Here is a tiny trained network, its code and every weight. The questions are about switching its units off for an input and a class, where a switched-off unit gives its printed mean instead of its output.

import numpy as np


def w(rows, s, z=0):
    codes = np.array(rows[::2]) - 128.0
    scale = np.full(codes.shape[1], s)
    scale[-1] = z or s
    return codes * scale


def f(y):
    return np.maximum(y, 0)


def log_softmax(a):
    a = a - a.max(-1, keepdims=True)
    return a - np.log(np.exp(a).sum(-1, keepdims=True))


def net(x, mask):
    res = np.array(x, float).reshape(1, 6) / 4 @ E
    y = f(res @ A[0][:, :-1].T + A[0][:, -1])
    res = res + np.where(mask, y, B[0][:, -1]) @ B[0][:, :-1]
    return log_softmax(res[-1] @ U[:, :-1].T + U[:, -1])


A, B = {}, {}
E = w([
[84,168,208,93,145],'x0',
[202,100,179,136,206],'x1',
[180,63,192,63,53],'x2',
[70,47,96,47,249],'x3',
[15,92,121,109,33],'x4',
[177,106,2,120,119],'x5',
],0.0052)
A[0] = w([
[199,222,103,219,104,242],'n1',
[25,111,65,87,117,208],'n2',
[125,129,222,148,150,140],'n3',
[133,93,207,71,187,213],'n4',
[88,66,72,112,148,205],'n5',
[195,85,180,85,102,139],'n6',
[110,150,74,179,46,198],'n7',
[55,150,62,105,175,163],'n8',
[74,206,153,99,169,155],'n9',
[189,92,65,133,169,201],'n10',
[58,1,68,81,32,149],'n11',
[158,64,230,56,68,157],'n12',
[78,188,151,177,138,240],'n13',
[155,70,222,106,97,137],'n14',
[183,247,215,178,83,252],'n15',
[100,142,68,95,17,182],'n16',
[54,120,97,156,38,198],'n17',
[110,192,196,140,140,102],'n18',
[205,237,93,194,90,237],'n19',
],0.0066,0.0028)
B[0] = w([
[120,63,96,214,99,239],'n1',
[214,183,150,85,119,233],'n2',
[99,87,125,149,91,175],'n3',
[147,120,114,173,84,209],'n4',
[247,161,54,83,190,216],'n5',
[169,4,35,121,193,181],'n6',
[134,156,156,147,73,215],'n7',
[219,163,114,53,170,205],'n8',
[130,175,191,116,82,180],'n9',
[220,73,5,177,177,216],'n10',
[168,154,164,57,104,251],'n11',
[192,59,30,117,119,208],'n12',
[159,159,185,184,84,203],'n13',
[160,90,46,164,146,183],'n14',
[109,91,91,185,118,253],'n15',
[116,165,162,141,73,224],'n16',
[156,197,255,77,45,222],'n17',
[90,55,171,139,134,167],'n18',
[109,97,101,156,101,240],'n19',
],0.0066,0.0053)
U = w([
[157,181,212,43,110,123],'0',
[59,129,221,235,38,180],'1',
[167,67,37,164,164,181],'2',
[3,155,203,154,166,1],'3',
],0.0077,0.003)

Each question gives the input, the list of numbers given to net, and the class t.
The units are the neurons (one row each of A and B). Each row of codes is followed by its name. A weight is (code - 128) times the scale printed after its matrix; where a second scale follows, it is the last column's (A, B and U).
mask holds one flag per neuron, in row order. A switched-off neuron (its flag False) gives its mean, the last column of its row in B, instead of its output. The means were averaged over made-up inputs and are rounded, as every weight is.
A unit's drop is (log p(t) with every unit on - log p(t) with that unit switched off) / (log p(t) with every unit on - log p(t) with every unit switched off).
The circuit of an input: a set's keep is (log p(t) with only the set's units on - log p(t) with every unit switched off) / (log p(t) with every unit on - log p(t) with every unit switched off). Starting from the 12 units with the biggest drops (on a tie, the unit counted first), units are removed one at a time, each time the one whose removal leaves the highest keep (on an exact tie, the one counted first), for as long as the keep stays at least 0.8.
circuit, biggest first: the units of the circuit, biggest drop first
most important unit: the unit with the biggest drop
k most important neurons: the k neurons with the biggest drops, biggest first
drop of u: that unit's drop, to one decimal
input [-3,-1,7,1,8,-7], class 0: circuit, biggest first	n11; n1
input [8,-5,5,-1,-6,-3], class 2: circuit, biggest first	n12; n17
input [-4,4,5,-6,1,-7], class 2: circuit, biggest first	n12; n6
input [3,1,6,2,4,-4], class 2: most important unit	n12
input [4,-8,-8,5,1,-8], class 0: 2 most important neurons	n8; n2
input [2,4,-4,-8,-6,1], class 1: 2 most important neurons	n5; n12
input [4,-1,-6,-2,8,-3], class 0: 4 most important neurons	n2; n1; n17; n8
input [3,1,-2,-8,-5,5], class 1: drop of n6	0.2
input [2,3,8,3,4,-3], class 2: drop of n12	0.2
input [5,8,6,1,0,-1], class 2: drop of n6	0.0
